Below is a small trained network, with its code and all its weights. Each question gives an input and a target symbol and asks what happens when units are switched off, that is, made to give their printed mean instead of their output.

import numpy as np


def w(rows, s, z=0):
    codes = np.array(rows[::2]) - 128.0
    scale = np.full(codes.shape[1], s)
    scale[-1] = z or s
    return codes * scale


def f(y):
    return y / 2 * (1 + np.tanh(0.7978845608 * (y + 0.044715 * y**3)))


def softmax(a):
    e = np.exp(a - a.max(-1, keepdims=True))
    return e / e.sum(-1, keepdims=True)


def log_softmax(a):
    a = a - a.max(-1, keepdims=True)
    return a - np.log(np.exp(a).sum(-1, keepdims=True))


def net(x, mask):
    ids = ['βδηλξτφ'.index(c) for c in x.split()]
    T = len(ids)
    res = E[ids] + P[:T]
    r = res
    for j in range(2):
        rows = slice(4 * j, 4 * j + 4)
        q, k, v = (r @ M[0][rows].T for M in (Q, K, V))
        z = softmax(np.where(np.tri(T) > 0, q @ k.T / 4**0.5, -1e9)) @ v
        o = O[0][rows]
        res = res + np.where(mask[j], z, o[:, -1]) @ o[:, :-1]
    y = f(res @ A[0][:, :-1].T + A[0][:, -1])
    res = res + np.where(mask[2:14], y, B[0][:, -1]) @ B[0][:, :-1]
    return log_softmax(res[-1] @ U[:, :-1].T + U[:, -1])


Q, K, V, O, A, B = {}, {}, {}, {}, {}, {}
E = w([
[21,114,102,141,106,161,198,189],'β',
[100,88,182,56,201,187,116,198],'δ',
[137,132,67,127,247,129,141,95],'η',
[140,100,132,94,135,176,183,104],'λ',
[87,170,242,192,85,220,112,90],'ξ',
[98,191,62,145,117,158,118,156],'τ',
[78,71,38,11,121,157,175,243],'φ',
],0.016)
P = w([
[186,99,129,165,148,121,134,224],'0',
[99,165,133,51,155,103,119,72],'1',
[109,154,120,152,172,163,150,115],'2',
[110,222,112,157,190,254,178,176],'3',
[73,148,132,37,110,91,103,70],'4',
[122,96,119,131,121,123,124,119],'5',
[167,170,136,161,135,207,169,191],'6',
[67,140,92,59,154,91,107,59],'7',
[34,99,84,108,175,129,110,66],'8',
[139,209,123,135,175,215,153,180],'9',
],0.0088)
Q[0] = w([
[14,154,76,56,167,170,80,62],'H1',
[34,110,191,40,113,136,205,102],'H1',
[136,209,131,151,143,239,185,154],'H1',
[58,163,162,79,80,2,90,68],'H1',
[138,115,189,141,68,25,71,218],'H2',
[115,163,118,170,138,217,116,165],'H2',
[27,103,127,110,139,60,74,64],'H2',
[125,71,93,109,117,231,117,119],'H2',
],0.0081)
K[0] = w([
[205,81,209,160,92,4,91,143],'H1',
[154,172,127,154,116,33,103,134],'H1',
[235,168,147,156,157,123,195,174],'H1',
[110,134,114,2,104,80,87,63],'H1',
[113,150,101,94,180,156,198,23],'H2',
[176,51,104,162,139,179,194,187],'H2',
[90,46,136,96,95,41,111,78],'H2',
[126,53,70,194,172,113,135,165],'H2',
],0.0089)
V[0] = w([
[123,75,207,97,106,159,174,139],'H1',
[113,172,163,155,11,181,112,191],'H1',
[85,135,162,174,162,119,26,136],'H1',
[73,90,35,114,125,151,111,155],'H1',
[107,146,184,205,159,178,167,81],'H2',
[40,22,172,96,76,78,141,117],'H2',
[71,143,115,136,218,78,122,169],'H2',
[78,97,56,177,103,64,207,84],'H2',
],0.011)
O[0] = w([
[125,49,180,52,153,96,178,128,237],'H1',
[66,121,83,106,58,28,142,62,183],'H1',
[185,156,130,209,121,20,144,144,69],'H1',
[52,169,78,93,180,124,146,216,195],'H1',
[89,156,122,221,180,143,204,76,131],'H2',
[184,202,155,92,123,106,179,96,115],'H2',
[133,166,177,169,131,146,143,187,255],'H2',
[174,246,116,136,80,185,160,123,61],'H2',
],0.011,0.0048)
A[0] = w([
[63,82,230,91,124,143,183,174,105],'N1',
[52,143,99,82,28,203,99,73,1],'N2',
[253,78,153,161,208,155,110,101,93],'N3',
[190,193,144,147,140,131,73,162,130],'N4',
[149,140,13,119,93,108,141,238,143],'N5',
[133,122,206,109,32,165,141,232,81],'N6',
[42,189,174,136,166,58,142,212,133],'N7',
[95,85,148,169,20,173,202,177,94],'N8',
[124,55,165,174,168,116,101,90,187],'N9',
[166,130,66,96,138,40,194,203,56],'N10',
[152,125,71,126,108,195,127,58,237],'N11',
[129,74,135,96,119,121,16,134,207],'N12',
],0.007,0.0034)
B[0] = w([
[158,220,165,210,95,68,220,100,253],'N1',
[124,124,84,77,53,86,154,142,162],'N2',
[70,119,137,76,162,123,137,25,146],'N3',
[110,104,70,85,58,33,129,47,139],'N4',
[173,129,174,67,136,109,133,93,184],'N5',
[196,115,102,91,124,136,94,35,181],'N6',
[214,150,157,137,85,104,88,217,211],'N7',
[202,183,128,56,152,211,81,75,173],'N8',
[71,147,91,115,165,172,64,151,173],'N9',
[149,95,126,213,123,104,91,43,158],'N10',
[39,181,3,130,117,180,64,109,144],'N11',
[65,3,78,201,141,125,102,111,159],'N12',
],0.0059,0.014)
U = w([
[155,232,120,108,132,122,197,137,34],'β',
[130,113,216,117,149,120,161,185,48],'δ',
[208,169,107,131,216,177,82,85,162],'η',
[71,70,148,52,99,254,212,127,182],'λ',
[125,151,160,155,80,149,91,48,226],'ξ',
[71,140,72,123,62,150,89,198,244],'τ',
[178,106,163,35,100,155,99,114,6],'φ',
],0.0052,0.0021)

Each question gives the input, a string of symbols that net reads in full, and the target symbol t.
The units are the heads (4 rows each of Q, K, V and O) and the neurons (one row each of A and B). Each row of codes is followed by its name. A weight is (code - 128) times the scale printed after its matrix; where a second scale follows, it is the last column's (O, A, B and U).
mask holds one flag per unit, heads first, then neurons. A switched-off unit (its flag False) gives its mean, the last column of its rows in O or B, instead of its output. The means were averaged over made-up inputs and are rounded, as every weight is.
A unit's drop is (log p(t) with every unit on - log p(t) with that unit switched off) / (log p(t) with every unit on - log p(t) with every unit switched off).
The circuit of an input: a set's keep is (log p(t) with only the set's units on - log p(t) with every unit switched off) / (log p(t) with every unit on - log p(t) with every unit switched off). Starting from the 12 units with the biggest drops (on a tie, the unit counted first), units are removed one at a time, each time the one whose removal leaves the highest keep (on an exact tie, the one counted first), for as long as the keep stays at least 0.8.
circuit, biggest first: the units of the circuit, biggest drop first
unit that matters most: the unit with the biggest drop
k most important neurons: the k neurons with the biggest drops, biggest first
heads that matter: for each layer, one digit per head in row order, 1 if its drop is at least 0.15 and else 0, layers parted by /
drop of u: that unit's drop, to one decimal
input φ ξ ξ φ λ β φ β β η, target φ: circuit, biggest first -> (H2)
input ξ φ τ λ β η, target ξ: heads that matter -> 10
input η λ δ φ λ φ β δ, target η: 2 most important neurons -> (N6, N2)
input τ τ δ, target τ: circuit, biggest first -> (H1, H2)
input τ ξ λ λ, target τ: circuit, biggest first -> (H1, H2)
input φ δ δ τ φ λ λ λ φ τ, target φ: heads that matter -> 01
input ξ η τ τ β λ φ, target φ: 3 most important neurons -> (N5, N8, N1)
input τ β ξ, target τ: circuit, biggest first -> (H1, H2, N1)
input η β ξ τ, target η: heads that matter -> 10
input τ ξ η τ φ η λ ξ δ, target τ: heads that matter -> 10
input δ β η, target δ: heads that matter -> 11
input ξ β ξ ξ η β λ β η τ, target ξ: heads that matter -> 10
input τ λ λ η, target τ: circuit, biggest first -> (H2, H1)
input β δ β τ β τ β ξ, target β: circuit, biggest first -> (H2, H1)
input φ λ δ, target φ: unit that matters most -> H2
input β τ λ β λ β δ τ ξ, target β: circuit, biggest first -> (H2, N12)
input β λ δ λ λ ξ β β τ δ, target β: circuit, biggest first -> (H2, N1, H1)
input τ β λ ξ ξ φ, target φ: 2 most important neurons -> (N5, N1)
input λ λ τ β τ, target λ: 2 most important neurons -> (N7, N1)
input η β η η λ, target η: 2 most important neurons -> (N6, N2)
input φ δ β τ η β τ δ η τ, target τ: circuit, biggest first -> (H1)
input λ φ λ δ τ φ η, target λ: 2 most important neurons -> (N3, N7)
input η β λ ξ, target η: drop of H2 -> 0.1
input δ ξ β η λ λ δ δ, target δ: drop of N3 -> 0.0
